Here is a tiny trained network, its code and every weight. The questions are about switching its units off for an input and a class, where a switched-off unit gives its printed mean instead of its output.

import numpy as np


def w(rows, s, z=0):
    codes = np.array(rows[::2]) - 128.0
    scale = np.full(codes.shape[1], s)
    scale[-1] = z or s
    return codes * scale


def norm(h):
    return h / np.sqrt((h * h).mean(-1, keepdims=True) + 1e-5)


def f(y):
    return y / 2 * (1 + np.tanh(0.7978845608 * (y + 0.044715 * y**3)))


def log_softmax(a):
    a = a - a.max(-1, keepdims=True)
    return a - np.log(np.exp(a).sum(-1, keepdims=True))


def net(x, mask):
    res = np.array(x, float).reshape(1, 4) / 4 @ E
    u = 0
    for l in range(2):
        y = f(norm(res) @ A[l][:, :-1].T + A[l][:, -1])
        res = res + np.where(mask[u : u + 6], y, B[l][:, -1]) @ B[l][:, :-1]
        u += 6
    return log_softmax(norm(res)[-1] @ U[:, :-1].T + U[:, -1])


A, B = {}, {}
E = w([
[199,64,157,205,159,126,97,68],'x0',
[127,134,128,135,125,123,133,124],'x1',
[142,15,90,76,132,229,254,75],'x2',
[89,122,138,129,21,219,89,193],'x3',
],0.0077)
A[0] = w([
[185,64,88,118,194,182,202,117,96],'L0N1',
[40,118,32,69,138,192,193,129,179],'L0N2',
[181,162,178,119,169,24,109,138,228],'L0N3',
[91,206,165,47,55,101,94,120,167],'L0N4',
[136,205,126,64,123,3,125,191,63],'L0N5',
[147,91,73,160,190,69,216,92,3],'L0N6',
],0.0064,0.003)
B[0] = w([
[80,165,109,161,84,139,38,102,223],'L0N1',
[97,95,36,118,125,142,132,162,255],'L0N2',
[121,66,107,99,108,112,208,195,220],'L0N3',
[136,184,203,144,147,147,86,84,231],'L0N4',
[127,173,139,83,146,159,177,7,212],'L0N5',
[55,255,150,130,133,72,46,92,185],'L0N6',
],0.0088,0.0056)
A[1] = w([
[162,120,156,82,219,182,185,38,5],'L1N1',
[255,60,196,227,32,199,96,150,175],'L1N2',
[163,44,51,152,123,99,177,34,172],'L1N3',
[163,89,194,218,90,24,51,227,142],'L1N4',
[156,163,217,56,84,156,132,199,183],'L1N5',
[188,177,177,133,186,93,250,107,153],'L1N6',
],0.0072,0.0031)
B[1] = w([
[158,198,219,42,194,43,127,120,148],'L1N1',
[102,208,50,28,173,138,174,83,252],'L1N2',
[117,222,160,246,189,57,36,95,211],'L1N3',
[197,57,161,110,147,126,229,178,253],'L1N4',
[107,135,250,108,164,31,98,1,224],'L1N5',
[179,51,71,127,102,214,164,201,212],'L1N6',
],0.0081,0.0044)
U = w([
[184,174,216,25,210,45,224,114,197],'0',
[67,231,223,200,156,90,19,29,239],'1',
[40,214,2,154,149,149,86,85,191],'2',
[32,69,74,76,31,218,145,237,2],'3',
[233,46,151,220,218,21,189,223,1],'4',
],0.0097,0.0042)

Each question gives the input, the list of numbers given to net, and the class t.
The units are the neurons (one row each of A and B). Each row of codes is followed by its name. A weight is (code - 128) times the scale printed after its matrix; where a second scale follows, it is the last column's (A, B and U).
mask holds one flag per neuron, layer by layer. A switched-off neuron (its flag False) gives its mean, the last column of its row in B, instead of its output. The means were averaged over made-up inputs and are rounded, as every weight is.
A unit's drop is (log p(t) with every unit on - log p(t) with that unit switched off) / (log p(t) with every unit on - log p(t) with every unit switched off).
The circuit of an input: a set's keep is (log p(t) with only the set's units on - log p(t) with every unit switched off) / (log p(t) with every unit on - log p(t) with every unit switched off). Starting from all 12 units, units are removed one at a time, each time the one whose removal leaves the highest keep (on an exact tie, the one counted first), for as long as the keep stays at least 0.8.
circuit, biggest first: the units of the circuit, biggest drop first
unit that matters most: the unit with the biggest drop
top k neurons: the k neurons with the biggest drops, biggest first
k most important neurons of layer l: the k neurons of layer l with the biggest drops, biggest first
drop when u is switched off: that unit's drop, to one decimal
input [7,-3,-1,-2], class 4: unit that matters most => L1N4
input [8,-5,-4,5], class 0: circuit, biggest first => [L1N2; L1N4]
input [8,-5,-3,7], class 0: circuit, biggest first => [L1N2; L1N4]
input [1,-7,4,4], class 2: 3 most important neurons of layer 1 => [L1N4; L1N3; L1N6]
input [8,1,2,1], class 2: 2 most important neurons of layer 0 => [L0N5; L0N1]
input [8,3,1,8], class 2: 2 most important neurons of layer 0 => [L0N3; L0N4]
input [1,-4,-6,8], class 0: top 3 neurons => [L1N4; L0N1; L0N6]
input [7,1,1,8], class 2: top 2 neurons => [L1N2; L0N3]
input [0,6,-8,-6], class 0: top 2 neurons => [L0N5; L0N2]
input [7,-4,6,0], class 1: 2 most important neurons of layer 1 => [L1N3; L1N6]
input [7,-2,0,-2], class 4: 2 most important neurons of layer 1 => [L1N4; L1N5]
input [-8,6,-2,2], class 1: 2 most important neurons of layer 0 => [L0N4; L0N3]
input [-1,-6,6,-7], class 2: 2 most important neurons of layer 0 => [L0N6; L0N1]
input [-1,-2,8,-5], class 2: circuit, biggest first => [L0N1]
input [-4,2,-5,-7], class 0: drop when L0N5 is switched off => 0.7
input [6,5,-3,2], class 0: drop when L1N2 is switched off => 0.4
input [-6,7,0,4], class 1: drop when L1N5 is switched off => 0.5
input [2,5,8,-5], class 1: drop when L1N3 is switched off => 0.2
input [8,-8,4,1], class 2: 2 most important neurons of layer 1 => [L1N2; L1N5]
input [2,1,-7,3], class 0: unit that matters most => L1N4
